Below is a small trained network, with its code and all its weights. Each question gives an input and a target symbol and asks what happens when units are switched off, that is, made to give their printed mean instead of their output.

import numpy as np


def w(rows, s, z=0):
    codes = np.array(rows[::2]) - 128.0
    scale = np.full(codes.shape[1], s)
    scale[-1] = z or s
    return codes * scale


def f(y):
    return np.maximum(y, 0)


def softmax(a):
    e = np.exp(a - a.max(-1, keepdims=True))
    return e / e.sum(-1, keepdims=True)


def log_softmax(a):
    a = a - a.max(-1, keepdims=True)
    return a - np.log(np.exp(a).sum(-1, keepdims=True))


def net(x, mask):
    ids = ['ζηπστφψ'.index(c) for c in x.split()]
    T = len(ids)
    res = E[ids] + P[:T]
    u = 0
    for l in range(2):
        q, k, v = (res @ M[l].T for M in (Q, K, V))
        z = softmax(np.where(np.tri(T) > 0, q @ k.T / 4**0.5, -1e9)) @ v
        res = res + np.where(mask[u], z, O[l][:, -1]) @ O[l][:, :-1]
        u += 1
        y = f(res @ A[l][:, :-1].T + A[l][:, -1])
        res = res + np.where(mask[u : u + 16], y, B[l][:, -1]) @ B[l][:, :-1]
        u += 16
    return log_softmax(res[-1] @ U[:, :-1].T + U[:, -1])


Q, K, V, O, A, B = {}, {}, {}, {}, {}, {}
E = w([
[182,121,236,125,57,120,35],'ζ',
[168,77,100,220,211,70,113],'η',
[214,55,132,129,39,213,128],'π',
[134,158,111,179,152,49,2],'σ',
[19,166,109,89,122,126,102],'τ',
[180,76,71,47,216,141,79],'φ',
[34,69,219,100,181,178,157],'ψ',
],0.0086)
P = w([
[105,99,69,102,120,100,66],'0',
[121,195,38,187,169,240,63],'1',
[98,42,139,178,45,118,117],'2',
[151,143,138,47,145,91,121],'3',
[150,202,87,198,214,240,65],'4',
[130,63,142,200,72,91,180],'5',
[164,167,189,41,190,67,176],'6',
[171,201,130,183,231,255,79],'7',
],0.0092)
Q[0] = w([
[171,174,102,155,178,189,181],'0.h0',
[209,115,142,167,170,162,31],'0.h0',
[104,125,131,57,171,193,72],'0.h0',
[197,166,254,106,174,99,1],'0.h0',
],0.0086)
K[0] = w([
[117,87,182,178,116,107,246],'0.h0',
[255,162,203,121,234,64,172],'0.h0',
[56,219,195,48,159,108,222],'0.h0',
[209,239,239,123,168,101,79],'0.h0',
],0.0061)
V[0] = w([
[201,107,173,171,135,40,103],'0.h0',
[64,253,112,193,64,68,105],'0.h0',
[57,70,173,251,60,137,171],'0.h0',
[158,82,198,71,184,119,157],'0.h0',
],0.0056)
O[0] = w([
[117,99,118,34,19,83,22,143],'0.h0',
[162,185,238,102,176,104,81,77],'0.h0',
[115,8,203,114,200,149,42,2],'0.h0',
[26,110,1,190,89,100,99,132],'0.h0',
],0.0054,0.0041)
A[0] = w([
[133,157,181,52,110,127,226,246],'0.n0',
[155,114,100,87,68,153,219,105],'0.n1',
[207,85,82,82,146,11,131,230],'0.n2',
[81,91,149,17,143,111,116,203],'0.n3',
[70,92,131,208,113,117,202,216],'0.n4',
[163,213,43,103,157,145,94,247],'0.n5',
[69,102,174,123,194,171,141,178],'0.n6',
[96,143,133,160,24,29,111,151],'0.n7',
[168,237,155,145,158,164,120,30],'0.n8',
[51,141,55,179,151,138,49,143],'0.n9',
[206,192,89,120,152,212,67,253],'0.n10',
[112,127,129,171,225,32,142,208],'0.n11',
[194,62,169,96,110,193,78,88],'0.n12',
[165,117,31,82,85,191,140,208],'0.n13',
[165,50,168,68,2,108,135,246],'0.n14',
[55,205,125,19,111,36,104,144],'0.n15',
],0.0077,0.0019)
B[0] = w([
[140,94,221,121,120,174,237,157],'0.n0',
[156,172,197,152,162,73,147,153],'0.n1',
[173,115,93,36,152,92,65,198],'0.n2',
[48,90,154,167,105,178,180,166],'0.n3',
[142,146,105,135,63,100,110,159],'0.n4',
[107,189,154,126,162,154,103,255],'0.n5',
[164,185,174,159,136,117,120,155],'0.n6',
[161,129,127,132,46,179,99,167],'0.n7',
[134,162,84,177,206,160,254,171],'0.n8',
[144,120,118,156,130,190,82,209],'0.n9',
[82,200,129,182,160,142,126,251],'0.n10',
[141,156,100,34,111,196,101,166],'0.n11',
[63,88,162,120,182,201,118,157],'0.n12',
[136,158,153,153,181,90,101,213],'0.n13',
[193,97,191,186,154,133,160,182],'0.n14',
[63,142,213,57,101,141,70,185],'0.n15',
],0.0084,0.0077)
Q[1] = w([
[149,224,163,164,152,248,108],'1.h0',
[87,141,142,129,36,74,149],'1.h0',
[89,64,128,89,131,99,148],'1.h0',
[167,252,174,128,219,3,128],'1.h0',
],0.0071)
K[1] = w([
[160,144,202,28,129,154,175],'1.h0',
[67,44,175,166,105,151,92],'1.h0',
[72,156,66,226,136,149,149],'1.h0',
[209,77,96,84,31,2,236],'1.h0',
],0.0066)
V[1] = w([
[160,103,79,26,219,55,71],'1.h0',
[2,192,120,47,70,149,100],'1.h0',
[75,68,153,144,245,110,184],'1.h0',
[234,76,156,87,88,115,92],'1.h0',
],0.007)
O[1] = w([
[83,167,139,183,124,46,143,181],'1.h0',
[111,150,55,84,83,130,205,253],'1.h0',
[117,93,168,176,255,120,158,94],'1.h0',
[161,163,155,104,102,72,84,97],'1.h0',
],0.0099,0.0062)
A[1] = w([
[93,133,157,87,210,138,121,122],'1.n0',
[121,127,109,141,107,2,90,134],'1.n1',
[177,156,46,116,90,116,194,180],'1.n2',
[115,108,83,111,120,157,62,149],'1.n3',
[123,62,119,139,79,95,137,254],'1.n4',
[84,172,127,128,121,67,132,80],'1.n5',
[106,116,110,111,145,173,218,62],'1.n6',
[112,145,77,149,143,116,159,194],'1.n7',
[187,120,108,96,99,106,56,171],'1.n8',
[152,115,90,136,130,184,172,106],'1.n9',
[140,120,136,75,167,147,102,175],'1.n10',
[150,116,170,89,62,163,106,167],'1.n11',
[85,104,127,168,113,148,84,79],'1.n12',
[89,172,102,92,76,143,129,115],'1.n13',
[48,176,126,141,172,106,168,158],'1.n14',
[120,143,50,84,172,171,72,141],'1.n15',
],0.0086,0.0063)
B[1] = w([
[183,97,163,195,69,128,125,193],'1.n0',
[254,211,117,87,116,144,138,170],'1.n1',
[118,84,140,79,173,221,48,203],'1.n2',
[108,163,179,235,66,136,191,170],'1.n3',
[121,107,30,185,149,110,213,163],'1.n4',
[74,76,145,143,84,101,139,190],'1.n5',
[220,181,117,110,128,98,110,189],'1.n6',
[126,74,81,120,131,107,137,210],'1.n7',
[119,169,50,181,199,176,207,188],'1.n8',
[173,85,125,101,88,59,137,181],'1.n9',
[76,61,93,164,87,111,142,184],'1.n10',
[85,116,81,172,202,52,129,193],'1.n11',
[210,75,170,137,59,89,105,141],'1.n12',
[70,122,164,97,182,159,95,217],'1.n13',
[162,60,107,90,108,68,95,249],'1.n14',
[122,135,199,141,40,133,160,229],'1.n15',
],0.007,0.013)
U = w([
[112,206,166,131,136,169,166,66],'ζ',
[171,118,157,102,40,51,77,127],'η',
[154,126,162,133,187,151,67,63],'π',
[93,81,155,73,111,159,61,168],'σ',
[214,177,76,96,217,156,124,110],'τ',
[75,99,65,158,247,117,159,250],'φ',
[150,101,143,159,2,136,170,87],'ψ',
],0.009,0.0021)

Each question gives the input, a string of symbols that net reads in full, and the target symbol t.
The units are the heads (4 rows each of Q, K, V and O) and the neurons (one row each of A and B). Each row of codes is followed by its name. A weight is (code - 128) times the scale printed after its matrix; where a second scale follows, it is the last column's (O, A, B and U).
mask holds one flag per unit, layer by layer, with each layer's heads first. A switched-off unit (its flag False) gives its mean, the last column of its rows in O or B, instead of its output. The means were averaged over made-up inputs and are rounded, as every weight is.
A unit's drop is (log p(t) with every unit on - log p(t) with that unit switched off) / (log p(t) with every unit on - log p(t) with every unit switched off).
The circuit of an input: a set's keep is (log p(t) with only the set's units on - log p(t) with every unit switched off) / (log p(t) with every unit on - log p(t) with every unit switched off). Starting from the 12 units with the biggest drops (on a tie, the unit counted first), units are removed one at a time, each time the one whose removal leaves the highest keep (on an exact tie, the one counted first), for as long as the keep stays at least 0.8.
units of the circuit, in order: the units of the circuit, biggest drop first
unit that matters most: the unit with the biggest drop
top k neurons: the k neurons with the biggest drops, biggest first
k most important neurons of layer l: the k neurons of layer l with the biggest drops, biggest first
input φ ζ π τ, target σ: units of the circuit, in order -> (0.n15; 1.n13)
input π φ τ φ φ τ φ τ, target φ: units of the circuit, in order -> (1.h0; 0.n7)
input φ φ σ φ ψ τ η τ, target η: units of the circuit, in order -> (1.h0; 1.n14; 0.n2; 1.n8)
input π τ η σ σ η π ψ, target π: units of the circuit, in order -> (1.h0; 0.n0; 0.n14)
input φ φ η σ τ τ, target φ: units of the circuit, in order -> (1.n15)
input φ ψ σ τ τ σ σ φ, target σ: top 2 neurons -> (1.n2; 0.n15)
input σ τ ζ σ σ, target σ: top 2 neurons -> (0.n2; 0.n12)
input ψ τ τ σ, target ζ: top 3 neurons -> (1.n8; 1.n14; 1.n3)
input σ ζ φ τ σ, target τ: 3 most important neurons of layer 0 -> (0.n8; 0.n15; 0.n3)
input φ φ ψ φ φ σ φ, target ζ: 2 most important neurons of layer 0 -> (0.n15; 0.n5)
input φ σ φ φ ψ φ φ φ, target φ: top 3 neurons -> (0.n2; 0.n15; 1.n7)
input φ ζ φ η ψ, target η: 2 most important neurons of layer 0 -> (0.n2; 0.n10)
input φ ψ ζ σ ψ, target σ: 2 most important neurons of layer 1 -> (1.n2; 1.n13)
input φ η φ ζ π π φ ψ, target φ: 3 most important neurons of layer 0 -> (0.n2; 0.n15; 0.n3)
input σ ζ σ ψ, target ψ: unit that matters most -> 0.n3
input φ φ φ, target τ: top 2 neurons -> (1.n1; 0.n1)
input φ φ φ ψ ζ, target ψ: top 3 neurons -> (1.n15; 0.n0; 1.n0)
input φ ζ π σ, target ζ: 4 most important neurons of layer 1 -> (1.n8; 1.n3; 1.n14; 1.n15)
input ζ φ ζ σ π τ π η, target π: top 2 neurons -> (0.n0; 0.n14)
input ψ φ φ σ π, target σ: 2 most important neurons of layer 1 -> (1.n2; 1.n13)
input φ ψ φ ψ η, target ψ: most important neuron of layer 1 -> (1.n15)
input σ ψ η ζ, target φ: 3 most important neurons of layer 1 -> (1.n11; 1.n8; 1.n15)
input φ σ σ, target φ: 2 most important neurons of layer 0 -> (0.n13; 0.n5)
input τ φ τ σ ζ, target σ: top 3 neurons -> (1.n2; 1.n13; 0.n15)
input φ φ φ ζ η φ η τ, target η: top 2 neurons -> (0.n11; 0.n2)
input φ φ τ σ φ π φ σ, target φ: 3 most important neurons of layer 0 -> (0.n2; 0.n15; 0.n8)
input η φ ψ φ φ ζ φ π, target φ: unit that matters most -> 0.n2
